Each row was made from one small tree. Brackets hold a mark, then the marks that hang from it, in alphabetical order. Every link used is in the known rows. Write each row's tree.
Known rows
{deze {bukur baduzek kesimub rimir} {supet vuka} vipor}: [ 168 -181  -53 -155  163 -298 -104 -207  111   85  -21   29   46   31
 -116  108   28   25  -89   50  -81  -92   39 -118 -177 -276   -9  -24
  -98 -130   42 -143  -62 -123  -67  221  543   84   58 -168 -200  181
 -190   16   -6   -4 -203  -43 -123]
{ludu {deze supet vipor}}: [ -14   28  -41 -140   25  -81 -168 -213  161   77 -145   49  -43 -162
 -127  -79 -141  -25  -82  142   -4 -285  160  -67   20 -151  -20   86
   19   39   65  -31   38  137  -16  -18  159  -52  151  -91   11   66
 -210  214 -107  -28  -40   90  -34]
{bofu {vifupuv bukur ludu zetez}}: [  40  -24  -77  144 -316  -52   56  126   35  117 -166   25   91 -124
 -104  -36  -59  -19 -164  199  216  204  -32   39   49  231    9   80
    2  -83   73    5  200   18 -122 -150  -70  170   74   90 -131   23
   57  143 -111  -83  133  143  -70]
{rimir {vuka {kesimub baduzek {bukur zetez} zomen}}}: [ 134   31    1   28   49   82  -48  104   77   -6  175   50  254  142
 -124  -51  -34  -25  309 -123  -74   61   37  -39 -246 -158    0   22
   49    8  156   37   16   96 -112   67  -38  138  127  142  145   37
  -35 -183  -80   27   81  -21 -236]
{vuka {kesimub zetez zomen}}: [-115   60  -32   48  -41   31   -3   83  133   28  190   50   88   82
 -120 -101  115  -99   49   18   49  111  183  -63    9 -172  -35  197
  -24  139   39  -52  -63   95   -4  -76   19  -28  -65  193  236    0
  -12   40  -96 -139   46  201  -57]
{baduzek kesimub {rimir bukur vuka}}: [-104   -6  -98  342 -153  -93   32 -113  -23  -78   21 -110  233  -82
 -113  -20 -124 -148 -117   71   -2 -318    7 -136  -12 -125 -246 -129
  185  -74    7  107  161   68  -38   78 -141   56  189  156 -245   26
  162  102 -193  152  168    2  -31]
{zetez bukur {kesimub baduzek}}: [   8  127  -88  -76   85  -13   -3   20   34   69    1  126   30   95
  -39  -11  -41   48   65 -143  -45   85   55  -80    6  -22  -30  -68
 -121  -26   88   32   99  -84 -155  177  -62  -81  126  -77  -64 -100
  -53  131 -175  -31   58    0   -5]
{bofu {zetez {kesimub baduzek vuka}}}: [ -68  226  -15   47  170 -118 -130  -36  -27   96   84  151   51   -5
   10  -95  126   10   60 -178   21  120  172   48  -69  -72 -104   15
  -32  161  125   56  115  119   -7   83    0   14 -125   -8  107 -137
  -30   34  -86  -98  102  124 -185]
{kesimub {baduzek rimir} bukur vuka zetez zomen}: [ 231   14   31  263  114  -82 -148   71   20   40  168   19  263   94
  116 -181  297    4  144  -50 -202  128  137  -82  -18 -182 -159   37
 -138  227  181  -29   89  159 -178  -70  135  118   22  285  415  117
   75 -190   30 -326   19  -55 -418]
{vipor ludu {supet deze} vuka zomen}: [-391   58 -333   24 -116   39   45 -132  120  142  259  -55   91 -113
  196  -41   29 -158  -46 -238 -114 -145   10 -216 -209   89 -197  266
  463  112 -125  119  108  256   80   30 -122  103  127  304 -146  -97
  -88   32  166   45 -100  116  164]
{supet {deze {vipor ludu}} {vuka {kesimub zetez zomen}}}: [ -58   23  -67  -83   19  -25 -140   45  165   32  215   41   69   80
  -42 -180  284 -102  180   30 -148   96  177 -182  -19 -215  -64  207
   35  -64 -206  -43 -113  122   82  -91  145   87 -159  339  163    3
 -247  125   18 -111  -91  181 -140]
{vipor {ludu {deze bukur}} {supet vuka} zomen}: [-231   66 -277  -94   37  -16 -109 -149  228   26   33   28  185  -61
  236   13   77  -99   -8 -137 -140  -90   18 -238 -240   21 -117  287
  366   21  -51   51   26   58  -24 -108  103  281  213  296  -36  -73
    7   33  165   50 -155   -4   -2]
{ludu {supet {deze {vipor zomen}} vuka}}: [ 111  -17 -172 -182  -79    4 -159 -165   62   30   47   41  -53  -59
  -40 -102  126  -45 -179  -12 -226 -172  109 -120   17  -62 -137  191
  148  -95  -87  -13  -58  179   97  130  -21  103   60   51  -89  -19
  -86  185   52    1 -122  135 -108]
{bofu {deze {vipor supet}} {vifupuv {zetez kesimub}}}: [-267  185 -144 -184 -113 -140 -144  104  112  252 -103  133   24  -35
 -116 -110 -112  -92  -60  -31  190   31   12  -64 -126  128  -40   29
  168   69   48  121  327  222  -93 -168    8   74  -85   -9 -197   54
  -89  163  -34  117   -3  224    2]
{vuka {kesimub baduzek bukur zomen}}: [  88   13  -56  112    7   60   33  105  134   14  177   45  263  185
  -36  -22   87  -48  163    1  -54  175  165  -26   -2  -78  -56   69
  -95   90   88  -12   59  122 -148   47   -5  114  133  187  168    4
  -72  -21 -123 -162   17  116 -147]
{vifupuv bofu {bukur kesimub} ludu}: [ -26 -101    8   84 -405   -1  171  196  145   33  -41   25   34  -46
 -113    2   32  101 -147    2  198   29  -16  -65  161  133  -35  136
   -2  -24  -74  -94   51 -213 -100   72  -10   38  174  -66  -89  -60
  -65  227  107  -62  118  -30 -104]
{bofu deze {vifupuv bukur}}: [-120   71  -96  109  -67   46  -62   10   60   63  -97   46   48  -79
  -35  -25 -115  -14  -75  116  127   71   83  105  -53   44 -133  -39
   87  -62  138   20   60   69 -148 -170 -138  101  -23   52 -122  -14
   23  184 -170  -28   27  232   12]
{baduzek {kesimub vuka zetez zomen} {rimir bukur}}: [ -18   73  -25  213  -38 -152  -17  -36   43  -65  148   -8  173   26
   85  -79  231  -80  -70    5 -105  -68   74 -181   61 -169 -184   90
  130  142  100   59   98  115 -128   -1   66    9  -30  289  206   20
  138 -111  -20 -142  147   62 -239]
{vipor ludu {supet {deze bukur}} vuka zomen}: [-304  -12 -347  -14  -21   20   79 -144  216  164  182  -82  120  -84
  175   12   -2 -108  -24 -210 -128 -122    6 -273 -232   44 -168  277
  432   56  -75   94  110  223   27   -7  -25  178  209  367 -134  -47
  -83  -26  211   69 -152   -5  108]
{supet {deze vipor} {vuka kesimub}}: [  60  -45  -77  -72    1  -41  -75  -74   21   26  118   86  104  -22
 -201  -75   38  -91  -49   98  -27  -64  174  -95   43  -70 -151  161
  -85 -106 -268  -45  -61   64  198  -35   51   49 -121   48 -111   42
 -224  342 -145  -71  -64  208  -11]
{vipor {ludu {deze bukur supet}} zomen}: [-165   43 -226  -85   65    2  -21 -294  260  117  -89  -34   74  -88
   97   25    1  -14   31   90 -105 -114   72 -168 -120 -174    4  269
  251   51  166   14   39   85  -89   34  166   70  344  252   47 -148
 -111  -14   75   27  -83  -10  -29]
{zetez {bukur baduzek {kesimub zomen}}}: [ -90  -51 -147   26   26  -59   32   87   65   24   62   27 -100  116
  -55  105   95   56    2 -157 -113   30  -70  -85  -58 -124    1  -39
 -100  -43  193  -28   42 -121 -268  290   77 -102  176 -194  -31    6
  -14  -22  -89  -81  -74  164   23]
{zetez {bukur {kesimub baduzek}}}: [  47   40  -63  -41   60  -61   22  125   58   68   73   96  -39  103
  -16   48  -27   83   22 -177  -87    2   33  -72  -71  -42  -50  -72
 -108  -60  136   38   89 -122 -264  209   -4  -47  246 -212  -34  -39
  -81  124 -125   -9    2   89  -72]
{rimir {bukur baduzek zetez} {kesimub zomen} vuka}: [ 115  -25  -60   49  -98  -61 -130  -51   -5 -222   76   -5   65    1
 -117   94  -35  -78    3 -224 -150 -163  -71   12 -303 -209  -47 -101
  371  -38  192  102  -95   58 -241  267 -156  -18  104  -16 -101  -16
   82 -211 -143  100  125  -29  -36]
{supet deze {vuka {kesimub zetez}}}: [ -10  -26  -49   13   59  -12 -123  -21  -34  -19  191   92  114   -4
 -122 -106  153  -83  -39   14    2   51  214 -166  -23 -123 -169  277
 -112   22 -127  -59 -133   23  190 -100   -7    3 -160  211   83  -76
  -89  249 -163 -127   18  139  -56]
{bukur {kesimub zomen} rimir zetez}: [  -2    4  -16 -215  -56  -68   11  174   -2  -33  185  125  -67   71
  -82   -7    3   47 -101 -106  -84   31  -65   -2 -138 -155    3  136
   41   87  185  -20  -75  -17 -107  377  125  -97  172  -92  -49   -1
   63 -132  -22   36 -104  164 -131]
{vifupuv bofu bukur ludu}: [  18  -66   -1  133 -415   32  123   40  135  -33 -105    6  111 -116
  -80  -42  -20   17 -162   91  204   12    0   12  184  195  -75  104
  -26  -43 -130 -132    8 -109  -39  -56  -55   75  115   90  -85    2
   -8  223   82 -132  175  -51  -65]
{supet {deze vipor} vuka}: [ 153  -38  -78  -34   19  -82 -170  -82  -38  -12   62  101   27 -111
  -96  -97   58  -76 -136   51 -129 -154  130  -73   -1  -37 -196   60
  -99 -127 -225  -58  -67   98  122   11   75   -9  -30  -17  -71   96
 -124  287  -90  -99 -104  158  -69]
{vifupuv bofu {zetez kesimub}}: [ -31   78  -40   -5 -325  -41   22   83   61   61  -64   97   21  -46
 -156 -137  -29  -35 -154   20  182   64   40 -135  120  110  -69  168
  -74  136  -58  -52  104  -25   30   45   -5 -101  122   82  -77 -107
   50  172   13 -129  100   29 -102]
{vifupuv bofu {ludu {deze supet}}}: [ -87   -9  -18  -57 -181  -58    3 -180   91  -30 -132   42  102 -195
  -88  -53  -41   25 -124  142  156 -177   38  -70  158   11   39  193
  -35   89  -10 -152   67   15    2   45   70  -68  247   55  -18  -57
 -132  216    0 -112  140  -67 -101]
{baduzek {kesimub vuka {zetez bukur} zomen}}: [-100  171    0   -3   56  -89    2  -79  138  -17  110   86    9   57
   65    4  188    9   47 -129  -78    0   55 -231   -9 -118  -75  136
  -25   75  131   46   82   36 -171  -98  117  -73 -169  124  300   47
   52  -23   14 -198   91   91 -228]
{ludu deze {supet {vuka {kesimub baduzek}}}}: [  -7   45  -36 -166   16   73 -219  -56   93  -74    9   59  120   52
  -41 -100    8  -12  -21  -23  -22  -42  191  -67   46 -100  -28  102
   24   39  131   -6  -10   81   76  -27 -102  229  169   79  -86 -122
 -115  257 -261  -21    7   70 -106]
{vifupuv {bukur rimir} {ludu deze} {zetez kesimub}}: [ -99  -85   29 -164 -408  -28  -66  138  122   37 -294    7   98 -128
 -178  -14 -114   73 -238   18  248   89  -55  -53  178  175   53  247
   66   92  193   42  229  -11  -14   -6  -87  138  153  102 -248 -122
   14  198 -139   -8   53 -136   43]
{bukur baduzek {rimir vuka} zetez}: [  21  -54  -17    7  -82  -64 -166 -142 -101  -84    8  -36   50  -90
 -178  -16 -138  -64  -65  -84   28 -164 -144  111 -305 -150  -83  -73
   40  -61  164  -40  -77   27   38  155   40   13   54  -56 -268  104
  128  -59 -127   68   34  -32   46]
{bofu deze {zetez {kesimub baduzek}}}: [-254  205   -6   -1  136  -55 -208   46   27   84  -28  126   40  -19
    7  -66   22  -27  -16 -190   61   41  106  110  -74   34 -128 -118
   -4  119  197   75  115  163  -89   62 -137  -25  -11   16  -56 -143
  -32   96 -167  141  102  152  -21]
{vipor ludu {supet {deze {bukur rimir zetez}}} vuka}: [-212  -50 -177 -286   15  -59   -6  -71  117   32  151  -34   33  -75
   68  -31 -170  -33  -67 -184  -92 -123  -72 -196 -304  -13 -135  245
  307   53   50   71    4  167   72   92   80  155  184  323 -301   21
  -46  -93  110  160 -142 -102   17]
{deze bukur {vipor ludu {supet vuka} zomen}}: [-100   63 -252 -102  -10  -93  -44 -144  271  136   97   35  164   -4
  177  -12  102 -148   31  -90 -173  -81   25 -181 -262   19 -133  156
  331  -99 -238   27   -5   67  -38 -119  275  280   58  216  -32  109
  -77    7  297   84 -154   52  -60]
{supet {vuka {kesimub {baduzek {rimir bukur}}}}}: [ 147  -33  -82  165   38  -90  -24  -10  -54  -59  161   28  378   86
    4  -56   28 -132   -9   63  -89   37  125  -11   15  -61 -181  -54
   33  -45 -123   -1  -10  -48  -24   96  -40  189  134  187 -157  -52
  -28   91 -234  -25  117   79  -79]
{vuka {kesimub {baduzek rimir} bukur zetez zomen}}: [  97  -40    1  253   47   -4  -28  162  123   59  157  -22  300  192
  -35 -172  181  -40  151   36  -93  189  149 -125   56 -154 -102   56
 -162  185  126  -34   67   82 -135  -36   16  154   70  379  220   65
   -4  -91  -91 -143   48  -11 -241]
{deze {bukur zetez} {vipor ludu supet vuka zomen}}: [-196   87 -188 -264  -14  -23   24 -110  316  238  111   -7   34  -74
  160  -60  -81  -88   36 -245 -163 -178 -108 -183 -355  106  -52  184
  554   20  -73  120   12  119  -29 -110  196  188  121  197  -73  156
 -101 -187  361  243 -107  -49   -3]

Write each row's tree
[ -16    8  -70   46 -301   14  -20  137  124  126 -152   62    6  -37
 -141  -50  -97  -15 -152   21  166  136   75 -116   51  127  -91  148
   -3   72  100   64  117  -48  -18  -51  -65   37   84   43  -86 -117
   34  147 -103  -46   73   54    3]  {vifupuv bukur {zetez kesimub}}
[-143  -16  -41  288  -49    3  -17   51   63   52  166  -79  235   35
 -232 -175   20 -127  141   40   30  -27  107 -112  -17 -309  -77   42
    7   94   28  -41   46  101   49  -75  -66   85  -35  284   95   86
   63   -5 -113  -37   65   67 -119]  {baduzek {rimir {vuka {kesimub zetez zomen}}}}
[-228  189 -114 -176   12  -59  -53   75  -13  168 -141  131   -6   -2
 -126  -19 -114   25   -6   -9  103  167  -20  -48  -33   77   -5   25
    8    0  214  110  255   32 -204  -46 -105  -76   15    2 -150 -110
   45  137 -207   37   53  183  -35]  {bofu deze {vifupuv {zetez bukur kesimub}}}
[  37   77   -6   88   14   20  -54  117  160   32  193   67  140  145
  -24 -113  144  -80  121  -60   16  160  164  -40  -25 -137    2   60
  -80  106   70  -56  -21  107  -89  -30    0   44  -11  188  230   12
  -91    3 -106 -156   79  138  -88]  {vuka {kesimub baduzek zetez zomen}}
[   0   51  -62 -159   34   88 -194    5  150 -107   70   71  136  112
    3  -94   78  -16   48  -51  -97   26  171  -89   64 -151   44   92
   39   49  153  -37   -6  141   -3   60  -92  236  182  135   18 -103
 -111  117 -214  -81  -44  113 -159]  {ludu deze {supet {vuka {kesimub baduzek zomen}}}}
[-283   23 -102   83 -104   77   41  -39  124  140  158 -161  179   77
   15 -210  -26  -79   69   22  -69   -8  103  -68   60 -113  -95  -40
  182  120   89   73  112  158  105  -10 -114  247  241  326 -248  -55
 -116   87 -153   82   33   49  -54]  {vipor {ludu supet} {vuka {kesimub {baduzek rimir}}}}
[ 113  -70   26 -275   17 -195 -101 -283  292  -40 -196    6   27  -92
 -222   68 -227   51 -173   97  -43 -263  160 -121   10 -283    0  119
  131   78  155   10   31  111 -143   69  174   85  108   37 -203  100
 -202  166 -119   32 -145 -136 -101]  {ludu {deze {bukur {rimir kesimub}} supet vipor}}
[  62  163  -39   20   56  -44  -73  -42  -53   95  124  151  135   45
   10  -73  123    7   71 -118   15   97  128   10  -42  -98  -81   32
  -54  125   61   20  107   63   25   55   49  -51  -19  -70  118  -94
  -68   97 -113 -219   66   63 -122]  {zetez {kesimub baduzek vuka}}
[  14   29  -51 -103   79 -120  -33 -235  105  107   99  112  166   -8
 -163  -34  -31 -119   33  175    8  -67  225  -90  -44 -167  -59  115
  -39  -41 -200  -73  -89    4  134  -53  288   41 -122  -13   -7   74
 -270  203 -101  -39    3  201 -105]  {deze {supet {vuka kesimub}} vipor}
[  27  -81  -40  298 -112  -29 -125 -129    0  -93   16  -86  183  -27
 -191   75   -6  -67   -4 -105  -43 -148   80  -30 -201 -181 -202  -80
   98   51  139   77   36   77 -123  -17 -108   59   19   23  -93   59
   75   74 -194  -44   30 -100  -52]  {rimir {kesimub {bukur baduzek}} vuka}
[ -33   56 -117  -57  -31 -132 -140  -62   82   32  108  123  107  -69
    7  -67  -20 -161 -108  -61  -41 -174  111  -89 -153   50 -193   37
   77  -31 -249  -18  -17   83   59 -116  176  126  -68  -52  -58  184
  -58  191   42  -11  -70  165  -48]  {deze {vipor {supet vuka}}}
[-146   42  -10  304  -92  -93  -14  -47   35   29   19  -27   83  -47
  -29 -146   92  -91 -226  101   33 -125   37 -202   97  -29 -232   16
 -123  131   36   15   85    9   49 -105   20  -39   -5  224  -58   80
  127  158 -125    9  108   66  -62]  {baduzek {kesimub zetez} rimir}
[ -43   51  -66 -119   48 -135  -66 -175   58  132 -166   70   33 -187
 -146  -85  -63   17  -33  258   86 -109   60   10   69  -82  137   53
   39  -61   46  -58  174  131  -66  -27  139   10   84  -68  -63   87
 -224  213 -141  -27   21  112  -80]  {bofu {vifupuv {ludu {deze supet vipor}}}}
[  99   98   -9 -131   26  -26 -104   74  -15  -36  131  107  132   86
 -103  -79  -78    3  147 -226  -58   36  -77    2 -228 -211   70  -90
   77    0  173   -8   26   72  -60  347  -16    2   95   28 -102  -11
   36 -189  -88   67    5  -77 -129]  {bukur {rimir vuka} {zetez {kesimub baduzek zomen}}}
[ -18 -160 -185  166  -40 -183  -62 -112  169  126 -124  -96   87  -25
  -93  -54  -68  -92 -169   62   -7 -200  -61  -98  -57  -18 -167 -104
  -73  -12  -18  -52  136   51  -32  -52  200  208  133   49 -302  303
  -30   70   41   44  -74  -22   77]  {deze {bukur {baduzek rimir}} {vipor supet}}
[ -58 -124 -202  -16  -52  -96  -50 -108   76  -47   53  -61  139  -79
 -186   44 -242  -69  -75  -86   44 -240   44 -150 -231 -195 -179  120
   91  -62   32   -6  134  220   30  101  -37  199  151  176 -292   81
   32  103  -28   53 -105 -100   10]  {vipor {supet {deze {bukur {rimir vuka}}}}}
